The rows lie along a hidden order. The number after each row says roughly how far along it the row is, from 0 to 20. A new part has a new order.
-1	5	-4	-2	-13	-3	-1	11	-5	4	8	-3	2	2	9	-6	-20	-1	4	22	10	2	4	-29	6	-15	-16	5	7	0	-2	0	-11	-7	-2	1	1	1	-10	5	3	-3	-3	3	2	1	2	-1	-3	3	1	5	-2	-14	5	2	-5	-1	-1	4	4	0	-5	-1	7	0	2	1	1	-1	1	1	10	0	-9	1	21	-9	0	4	1	3	-1	11	5	2	-1	-1	-2	2	10	2	0	-2	-1	11	6	10	-20	-5	1	6	-2	15	-7	1	1	3	2	-4	1	7	-1	5	2	5	-1	15	2	-2	5	4	4	5	-4	0	-17	-24	-4	-9	-2	0	0	8	3	-1	10	-6	2	2	2	3	1	-4	18	2	-1	2	-10	-21	11	1	-12	4	-1	1	-4	-5	3	-19	2	3	1	-1	-2	6	-4	-1	1	-3	-2	-2	0	2	1	-3	-2	-11	10	0	13	-2	1	7	-5	4	2	-2	-3	3	1	35	17	-24	-10	-1	-9	1	-1	-6	-1	-9	-4	-17	2	-3	-1	1	3	-3	1	3	2	6	-29	2	-1	-1	30	1	1	-1	4	1	-1	-1	1	-6	11	2	9	10	2	0	0	-10	-4	2	-13	4	16	-4	0	-2	0	0	-1	-14	0	2	-2	-1	-3	-4	-2	1	4	-1	-1	7	0	0	1	-25	0	1	-5	-5	2	-3	-3	-15	8	-2	-5	3	-2	12	2	-4	0	9	1	-8	-4	-1	-1	-1	2	-3	-17	-5	7	1	1	-1	0	-1	-2	-2	3	0	-2	-8	-4	0	2	-3	27	2	-6	1	-2	2	14	11	-7	0	-1	2	3	2	-3	1 -> 11
-4	-3	-2	-2	-10	3	17	10	6	7	5	6	8	33	19	-5	-47	13	-3	30	15	11	0	-50	5	-13	-23	4	0	6	-4	0	-7	-17	-6	4	8	2	24	1	2	-2	0	-14	-6	9	20	2	-3	7	-17	24	-2	-17	8	-1	-5	2	-3	2	2	-2	-11	1	5	-1	1	4	2	0	1	2	12	0	-9	0	32	-20	1	8	-2	3	-1	8	8	5	4	-8	-18	3	-12	6	-4	-4	-1	4	5	4	-23	-8	-2	14	50	5	-6	3	-4	8	-3	0	10	5	-1	12	5	-6	4	3	9	-7	7	6	16	7	-3	1	-55	-12	-6	-16	-5	10	1	4	4	2	52	-15	12	-1	-14	2	15	-5	27	-2	31	5	11	2	16	3	-15	-5	1	2	-16	-11	7	-11	1	9	1	-2	-3	9	-3	-3	0	-7	-8	-1	3	0	5	1	-2	-41	9	-1	22	-3	6	10	-2	14	1	-1	-6	9	11	63	21	-4	-7	0	-3	-6	4	3	0	-10	2	-36	-2	-6	-4	0	9	0	5	-23	-2	13	-63	4	1	1	12	-2	2	1	8	-2	-7	-5	3	-21	15	4	24	14	1	10	-8	0	-4	6	-7	-6	12	-2	2	0	0	-2	-4	-26	1	4	-4	0	2	-9	3	-24	5	0	-2	18	1	-1	5	-29	4	-2	-8	-23	0	-8	-8	-11	1	0	-6	7	5	16	1	0	6	4	-2	-5	-4	-2	-3	0	17	0	-28	-1	14	4	-1	7	4	1	3	8	-4	-11	1	-11	-1	-2	8	4	13	3	2	8	4	4	19	18	3	-2	-1	-1	1	2	-5	-1 -> 0
-2	1	-4	-2	-14	-6	7	6	-1	8	4	-1	8	15	20	-9	-43	6	-1	30	17	9	3	-54	7	-16	-32	3	3	4	-5	0	-8	-14	-6	4	7	2	13	4	3	0	3	-22	-3	9	20	2	-3	9	-8	18	-3	-12	5	1	-5	1	-3	-3	3	-1	-11	2	6	-1	2	4	5	0	5	1	10	-2	-14	1	27	-14	0	13	-2	3	-2	15	5	2	1	-6	-12	2	2	7	-2	-5	-1	8	9	-1	-33	-13	-2	11	30	18	-13	2	-5	5	-1	1	1	4	-2	1	5	2	-1	12	6	-5	10	7	13	10	-4	1	-44	-20	-7	-18	-3	5	1	7	9	1	36	-17	13	0	-9	7	12	-9	25	-2	16	3	10	-20	16	1	-22	3	0	0	-4	-9	7	-8	1	4	2	-3	1	12	-3	-2	1	-8	-9	-3	1	-1	3	-1	-4	-20	11	-1	14	-4	3	10	-7	11	3	-1	-7	11	5	63	18	-9	-7	-4	-3	-1	3	4	-1	-12	-4	-34	-1	-3	-1	1	7	-1	4	-19	1	10	-50	4	1	0	29	-1	3	0	8	-1	-4	-4	2	-17	10	2	16	13	2	4	-6	-6	-6	3	-12	-5	18	-1	3	-1	-2	-3	-6	-29	0	3	-3	-1	-5	-10	-2	-10	7	-5	-2	12	-1	-1	1	-44	3	2	-6	-21	6	-7	-7	-17	7	-4	0	8	1	1	2	-3	6	10	-1	-9	-5	-1	-2	-1	9	-4	-31	2	9	3	-3	7	2	2	0	3	-3	-4	-4	-13	-5	-2	5	4	16	4	9	7	3	4	19	18	-1	0	0	7	1	1	-6	0 -> 7
-3	-1	-4	-2	-14	-1	12	5	2	8	4	4	9	26	28	-7	-46	9	-2	29	16	9	2	-55	7	-15	-25	4	1	5	-4	0	-9	-15	-7	5	8	2	15	3	3	0	2	-25	-4	10	20	2	-3	8	-14	24	-4	-12	6	0	-5	1	-2	-3	3	-1	-12	2	6	-1	2	4	3	0	3	2	12	0	-12	1	33	-17	0	12	-2	3	-2	11	6	3	3	-7	-18	2	-3	7	-3	-5	-1	4	9	2	-30	-10	-3	13	45	12	-9	3	-3	7	-3	2	7	6	-2	5	5	-1	2	8	7	-6	9	6	14	9	-4	1	-50	-10	-6	-19	-3	8	1	7	7	1	45	-15	14	0	-9	6	15	-7	31	-4	26	4	9	-5	20	3	-21	0	0	1	-12	-11	7	-10	1	7	2	-2	0	10	-3	-3	0	-8	-9	-2	2	0	5	-1	-3	-33	11	-1	18	-4	4	9	-6	13	2	-1	-8	10	9	63	17	-5	-6	-1	-3	-5	4	5	-1	-12	-1	-35	-4	-4	-3	0	9	0	4	-22	0	14	-63	5	0	1	22	-2	3	1	8	-2	-6	-5	2	-19	12	3	20	15	1	7	-7	-3	-5	5	-12	-6	18	-2	1	-1	-1	-2	-5	-28	0	4	-4	-1	-2	-12	-1	-16	7	-3	-2	16	0	0	3	-39	4	1	-6	-24	4	-7	-7	-15	3	-3	-3	9	3	8	2	-2	7	8	-2	-7	-5	-1	-3	-1	12	-2	-29	1	13	3	-4	9	4	2	2	6	-3	-8	-1	-13	-3	-2	6	3	16	4	4	8	4	4	18	21	1	-1	-1	4	1	1	-4	0 -> 3
-1	1	-4	-2	-15	-4	7	5	-1	7	3	0	8	18	21	-7	-45	7	-1	31	16	8	3	-55	6	-16	-31	3	3	4	-4	0	-10	-13	-6	4	7	2	8	4	2	0	2	-23	-4	8	19	1	-3	9	-9	18	-4	-13	5	0	-6	0	-1	-6	3	-1	-11	1	7	-1	2	4	4	0	5	2	12	-1	-11	1	37	-17	0	11	-2	2	-2	13	5	1	1	-7	-15	2	3	8	-3	-4	-1	7	8	-1	-33	-13	-2	11	33	15	-11	3	-3	6	-1	0	2	5	-2	2	5	2	-1	10	5	-6	10	6	13	10	-5	1	-37	-16	-6	-17	-2	6	1	7	10	1	33	-14	13	0	-7	6	15	-9	27	-4	18	3	8	-16	15	2	-20	3	0	0	-5	-9	6	-10	1	5	2	-3	1	11	-2	-2	1	-7	-10	-3	2	-1	3	-1	-4	-22	12	-1	16	-5	2	12	-7	10	3	-2	-7	10	8	63	16	-12	-8	-3	-5	-2	4	6	-1	-10	-3	-30	-3	-3	-2	1	6	-1	3	-20	1	10	-55	3	0	0	28	-2	3	0	7	-1	-5	-4	2	-16	7	2	20	13	2	3	-7	-4	-6	4	-13	-5	18	-1	3	-1	-1	-3	-6	-27	-1	3	-4	-1	-4	-11	-2	-11	7	-3	-2	15	-1	0	2	-39	4	2	-6	-17	6	-9	-6	-16	10	-4	-1	9	1	6	2	-3	8	9	-1	-8	-5	-1	-2	-1	8	-4	-31	1	11	3	-4	8	3	2	1	4	-2	-5	-3	-12	-4	-2	4	2	16	5	12	7	3	4	18	18	-1	-1	0	5	1	2	-6	1 -> 7
-3	-2	-1	-1	4	4	15	17	10	2	8	7	8	20	4	-2	-22	11	-7	25	6	28	-1	-24	1	-19	-11	1	-2	2	0	0	4	-15	-4	4	4	1	43	-1	1	-3	2	5	-4	3	20	3	-4	4	-9	5	4	-14	4	1	-9	3	-5	10	1	-2	-6	-2	6	-2	-1	2	5	-2	-2	1	9	-1	-4	0	6	-13	1	3	-1	4	-1	8	3	5	7	-7	-11	-1	0	3	-3	-2	0	22	3	5	4	-4	0	9	24	-3	-6	1	-6	5	-2	-9	4	-1	-1	16	7	-1	7	4	9	-6	6	9	15	5	0	1	-27	-12	-8	-9	-5	7	-1	1	2	2	26	-19	11	-4	-17	-1	10	-3	7	1	20	4	14	13	17	1	-1	-11	-1	1	1	-3	5	-2	-1	4	0	-1	-6	5	-1	-2	1	-1	-5	0	1	1	3	3	-1	-24	9	-1	21	0	9	9	-3	9	-4	0	-4	7	5	13	20	-2	0	-1	-5	4	3	1	-1	3	1	-22	5	-4	0	0	6	-2	2	-11	0	4	-15	3	4	0	7	-1	-1	-1	3	-1	-6	-2	1	-15	14	3	7	14	3	13	-5	5	-1	3	5	-3	6	0	11	-1	1	-5	-2	-10	3	1	-2	-1	2	-1	10	-29	0	1	-2	16	0	0	6	-6	3	-4	-4	-16	-4	-7	-5	-2	15	-1	-5	6	3	10	1	2	2	-6	0	-3	-4	-2	-5	2	14	4	-13	-1	17	2	-1	0	2	0	0	10	-2	-10	5	-13	0	-1	8	10	5	-1	16	5	5	1	13	8	-4	-1	2	-3	-5	2	-7	-6 -> 5
1	4	3	3	18	-2	-13	-7	-4	-8	1	-9	-7	-39	-23	7	45	-12	0	-28	-16	-8	-1	49	-4	10	24	-6	-1	-6	3	0	11	15	6	-4	-9	-1	-5	-2	-3	0	-1	34	5	-11	-17	-1	2	-5	18	-27	4	22	-8	2	5	-1	1	0	-3	1	13	-2	-5	1	-2	-4	-1	0	-1	-2	-13	-1	7	-1	-42	26	-1	-12	1	0	1	-8	-7	-4	-4	8	18	-2	5	-6	4	4	1	-1	-6	-4	30	10	2	-16	-54	-6	5	-4	2	-8	3	-3	-9	-7	1	-8	-6	4	-3	-1	-7	8	-8	-2	-15	-8	4	-1	50	2	4	18	3	-11	-1	-6	-2	-2	-43	12	-14	0	6	-4	-17	7	-27	5	-31	-4	-5	-5	-17	-4	16	2	-1	-1	20	12	-7	21	-2	-9	-2	2	0	-11	2	3	0	7	10	3	-4	0	-4	1	2	46	-10	1	-23	4	-3	-10	4	-14	-1	1	6	-4	-14	-63	-15	11	8	-2	5	9	-5	-9	0	9	-4	37	8	6	5	1	-10	-1	-5	20	3	-13	63	-4	0	-1	-14	3	-4	-2	-8	2	7	5	-2	19	-10	-4	-31	-14	2	-7	9	-1	6	-7	12	7	-15	3	0	0	-1	1	4	30	1	-4	4	0	-2	14	0	18	-4	0	2	-17	-1	-1	-4	32	-6	0	8	25	0	6	7	13	-6	0	5	-7	-4	-16	-2	0	-9	-9	3	6	4	2	4	1	-20	1	27	4	-13	-4	3	-7	-5	-2	-6	-10	2	13	-2	11	3	2	-7	-3	-15	-5	-9	-5	-4	-5	-19	-19	-3	3	3	2	-2	-1	2	-1 -> 20
-1	-4	3	3	20	1	6	-1	2	-2	5	-2	0	-1	-8	4	19	-2	-6	-6	-6	7	-4	30	-3	2	6	-4	-6	0	4	1	13	3	4	1	1	0	15	-4	-4	2	3	11	-2	-3	6	1	-3	-2	-4	-2	0	17	0	1	0	2	0	-5	-2	-1	4	0	-10	0	-2	-1	3	-1	-6	0	-7	-1	6	-1	-10	-3	-1	5	1	-1	0	-2	-4	-3	2	3	1	0	3	-3	-1	2	1	-3	-4	4	25	6	2	-4	-20	-7	6	-3	-3	-1	-2	1	8	1	0	2	-3	-3	6	0	-2	0	-3	-5	4	-5	3	0	3	6	-2	6	-3	-2	1	-7	-2	3	-8	-3	-6	-4	-5	-5	-3	1	-2	2	-17	0	22	24	-3	-1	15	-10	1	0	11	7	1	20	-1	-1	-2	1	1	-4	1	0	0	5	5	4	-2	0	-1	5	0	13	1	0	-5	4	0	-4	6	1	0	1	7	-3	1	-39	-11	21	14	-1	8	6	0	6	0	2	-1	13	-1	3	4	0	-1	0	-1	-11	6	-5	13	-3	0	0	-14	2	-2	1	-3	-1	-1	0	-1	0	1	-2	-9	-4	1	14	3	7	3	-4	14	-1	-15	3	3	0	-1	-2	4	15	1	-3	1	0	4	6	3	-15	-3	3	3	-1	1	1	0	23	-2	-2	2	4	-4	4	0	12	-4	-4	3	-2	1	-4	-3	5	3	-12	1	6	3	1	4	2	2	5	7	2	-5	-1	3	0	0	2	-3	2	2	2	0	3	3	-1	4	14	-5	-3	25	-1	1	-4	-7	-10	8	5	1	-4	-5	-4	6	-4 -> 9
-1	-2	4	3	18	0	3	-3	-3	-4	4	-5	-2	-6	-8	3	27	-5	-3	-11	-10	0	-4	29	-2	7	13	-4	-5	0	2	0	13	5	3	0	-3	-1	10	-3	-3	1	1	22	0	-4	0	0	-2	-4	0	-3	0	18	-1	0	3	2	1	-3	-2	0	6	0	-10	1	-1	-3	1	-1	-6	-1	-11	-1	4	0	-20	5	-1	6	1	0	0	-2	-4	-2	0	6	7	1	-4	-3	0	2	1	-8	-5	2	24	10	1	-9	-20	-8	9	-4	-2	-1	0	2	5	0	0	0	-4	-2	5	-1	-3	2	-5	-7	0	-7	4	0	11	4	1	11	-2	-5	1	-7	-3	2	-16	2	-9	-2	-1	-6	-7	4	0	3	-20	-1	11	16	-8	-2	14	-8	1	1	10	6	-2	17	-1	-2	-2	1	1	-7	0	0	0	5	4	4	-1	0	-3	4	1	12	-5	0	-12	5	-1	-6	8	-2	1	1	8	-5	1	-50	-18	22	13	0	9	4	-2	1	1	1	0	20	-1	3	4	0	-3	0	-1	-5	4	-5	24	-3	-1	1	-13	2	-2	1	-4	0	1	1	-1	5	3	-2	-14	-7	1	8	5	4	4	-4	13	1	-17	3	-1	0	-2	0	4	16	1	-2	1	1	4	9	-1	-4	-4	2	3	-7	1	0	-1	23	-3	-2	2	7	-3	6	3	12	-14	-1	3	-4	0	-6	-3	3	1	-10	1	7	3	1	4	1	-3	4	15	3	-9	-1	4	-2	0	1	-4	-2	2	5	-2	8	2	0	1	9	-5	-3	4	-1	-2	-4	-12	-9	7	5	1	-2	-2	-4	7	-3 -> 11
-2	7	-5	-3	-14	-8	-3	6	-11	4	11	-9	-1	-9	10	-6	-15	-4	8	16	13	-8	4	-18	10	-9	-11	6	11	-1	-5	0	-12	-5	-2	0	-1	1	-26	8	4	-4	-5	18	4	0	-6	-3	-4	3	4	3	-5	-11	5	2	-2	-3	-1	8	3	1	-4	0	9	1	3	0	-2	-1	1	0	4	2	-15	1	7	5	-1	3	1	6	-1	14	8	3	-4	5	7	3	8	1	2	-2	-1	5	3	16	-16	4	1	4	-9	15	-4	1	2	1	4	-2	-2	5	-2	0	1	6	-4	21	0	1	3	3	-3	4	-3	0	-11	-34	-3	-11	-2	-4	0	9	7	-2	2	2	-7	4	6	2	-6	0	19	7	-3	1	-16	-40	5	1	-20	11	-1	2	-10	-8	1	-16	2	3	0	0	-4	5	-6	-1	2	-5	1	-2	-1	4	-2	-4	-1	8	1	0	2	-2	0	7	-2	1	4	-3	-1	-1	-6	26	16	-19	-16	0	-8	-1	-3	-16	-1	-12	-5	-9	2	-1	0	1	-1	-4	3	7	0	5	-20	1	-2	-1	36	3	4	-1	3	1	2	0	1	0	16	2	-2	5	0	-7	5	-20	-3	3	-13	5	12	-4	-5	-3	0	3	-2	-6	-1	4	-3	0	-4	3	-10	13	4	-4	-1	0	0	-1	-2	-28	-1	0	-7	-10	4	3	-2	-14	-1	-1	-9	1	-2	-4	2	-6	-5	10	3	-7	-5	-1	1	-2	-5	-5	-14	-5	-2	0	8	-2	-1	-3	-6	-9	3	4	-4	1	-6	1	-4	-4	25	3	-29	1	-5	1	7	9	-9	1	-2	5	6	3	0	1 -> 13
